Here is a tiny trained network, its code and every weight. The questions are about switching its units off for an input and a class, where a switched-off unit gives its printed mean instead of its output.

import numpy as np


def w(rows, s, z=0):
    codes = np.array(rows[::2]) - 128.0
    scale = np.full(codes.shape[1], s)
    scale[-1] = z or s
    return codes * scale


def norm(h):
    return h / np.sqrt((h * h).mean(-1, keepdims=True) + 1e-5)


def f(y):
    return y / 2 * (1 + np.tanh(0.7978845608 * (y + 0.044715 * y**3)))


def log_softmax(a):
    a = a - a.max(-1, keepdims=True)
    return a - np.log(np.exp(a).sum(-1, keepdims=True))


def net(x, mask):
    res = np.array(x, float).reshape(1, 3) / 4 @ E
    u = 0
    for l in range(2):
        y = f(norm(res) @ A[l][:, :-1].T + A[l][:, -1])
        res = res + np.where(mask[u : u + 6], y, B[l][:, -1]) @ B[l][:, :-1]
        u += 6
    return log_softmax(norm(res)[-1] @ U[:, :-1].T + U[:, -1])


A, B = {}, {}
E = w([
[42,131,125,147,229,160,132,177,196],'x0',
[89,242,158,177,170,92,253,190,2],'x1',
[147,73,129,112,119,211,177,168,129],'x2',
],0.0051)
A[0] = w([
[44,132,222,177,254,158,54,167,188,113],'0.n1',
[102,90,100,18,127,173,38,10,176,67],'0.n2',
[243,163,121,58,54,69,145,57,72,118],'0.n3',
[126,52,119,93,130,210,214,207,178,12],'0.n4',
[51,243,140,101,122,53,62,134,203,9],'0.n5',
[85,132,172,164,180,32,114,20,160,3],'0.n6',
],0.0063,0.004)
B[0] = w([
[208,199,53,128,2,176,166,226,132,244],'0.n1',
[43,177,203,211,153,120,168,39,128,254],'0.n2',
[189,102,19,114,124,135,155,242,131,238],'0.n3',
[143,79,72,129,160,79,42,126,5,172],'0.n4',
[176,15,49,96,185,124,128,159,37,163],'0.n5',
[150,35,105,110,164,166,87,148,18,147],'0.n6',
],0.0083,0.0062)
A[1] = w([
[176,79,107,96,254,143,114,95,83,67],'1.n1',
[150,192,204,91,161,43,196,193,121,100],'1.n2',
[139,164,124,153,125,145,161,120,17,115],'1.n3',
[133,67,67,70,203,134,150,166,138,22],'1.n4',
[130,72,116,113,156,87,154,211,216,2],'1.n5',
[108,31,121,149,142,125,78,126,34,22],'1.n6',
],0.0092,0.0061)
B[1] = w([
[82,62,119,83,78,135,8,151,121,149],'1.n1',
[90,133,108,164,168,243,70,73,220,210],'1.n2',
[103,59,196,91,99,52,72,62,150,254],'1.n3',
[2,189,119,120,76,150,46,77,141,148],'1.n4',
[42,178,197,135,86,36,148,26,246,122],'1.n5',
[139,16,147,2,108,29,26,144,113,164],'1.n6',
],0.0095,0.0067)
U = w([
[192,175,30,166,83,167,154,196,148,196],'0',
[79,148,164,193,147,186,83,41,189,126],'1',
[105,38,62,99,157,124,23,146,24,105],'2',
[70,167,116,122,38,123,86,140,144,178],'3',
[165,166,192,7,212,55,227,186,202,2],'4',
[172,146,203,53,217,33,234,212,210,2],'5',
[181,211,232,6,199,18,230,202,198,2],'6',
],0.012,0.0095)

Each question gives the input, the list of numbers given to net, and the class t.
The units are the neurons (one row each of A and B). Each row of codes is followed by its name. A weight is (code - 128) times the scale printed after its matrix; where a second scale follows, it is the last column's (A, B and U).
mask holds one flag per neuron, layer by layer. A switched-off neuron (its flag False) gives its mean, the last column of its row in B, instead of its output. The means were averaged over made-up inputs and are rounded, as every weight is.
A unit's drop is (log p(t) with every unit on - log p(t) with that unit switched off) / (log p(t) with every unit on - log p(t) with every unit switched off).
The circuit of an input: a set's keep is (log p(t) with only the set's units on - log p(t) with every unit switched off) / (log p(t) with every unit on - log p(t) with every unit switched off). Starting from all 12 units, units are removed one at a time, each time the one whose removal leaves the highest keep (on an exact tie, the one counted first), for as long as the keep stays at least 0.8.
units of the circuit, in order: the units of the circuit, biggest drop first
most important unit: the unit with the biggest drop
top k neurons: the k neurons with the biggest drops, biggest first
top k neurons in layer l: the k neurons of layer l with the biggest drops, biggest first
drop when u is switched off: that unit's drop, to one decimal
input [-4,-8,7], class 1: most important unit	0.n2
input [5,-5,1], class 0: top 2 neurons	(0.n1, 1.n3)
input [-6,7,2], class 1: top 3 neurons	(0.n1, 1.n2, 1.n3)
input [-4,-4,-3], class 0: units of the circuit, in order	(0.n3, 1.n3)
input [-6,6,-8], class 2: units of the circuit, in order	(0.n1, 0.n2)
input [8,-4,-7], class 0: top 2 neurons	(0.n1, 0.n4)
input [-3,4,0], class 1: units of the circuit, in order	(0.n1, 1.n2)
input [4,8,-8], class 1: top 3 neurons	(1.n2, 0.n4, 0.n3)
input [-6,-1,-1], class 0: top 2 neurons	(0.n3, 1.n3)
input [-8,0,-7], class 0: top 2 neurons in layer 0	(0.n3, 0.n4)
input [4,8,-1], class 1: top 2 neurons	(1.n2, 0.n3)
input [-6,-3,4], class 0: top 2 neurons	(0.n3, 1.n3)
input [-7,-6,7], class 0: top 3 neurons in layer 0	(0.n3, 0.n5, 0.n6)
input [-6,-6,3], class 0: units of the circuit, in order	(1.n3)
input [-3,-6,3], class 1: top 2 neurons	(0.n2, 0.n1)
input [-5,5,-8], class 2: drop when 0.n3 is switched off	0.1
input [6,1,-5], class 0: top 2 neurons in layer 0	(0.n1, 0.n4)
input [0,8,6], class 1: drop when 1.n5 is switched off	0.0
input [0,7,5], class 1: drop when 1.n2 is switched off	0.1
input [8,-4,-5], class 0: units of the circuit, in order	(0.n1)
input [7,-1,1], class 0: drop when 0.n1 is switched off	1.4
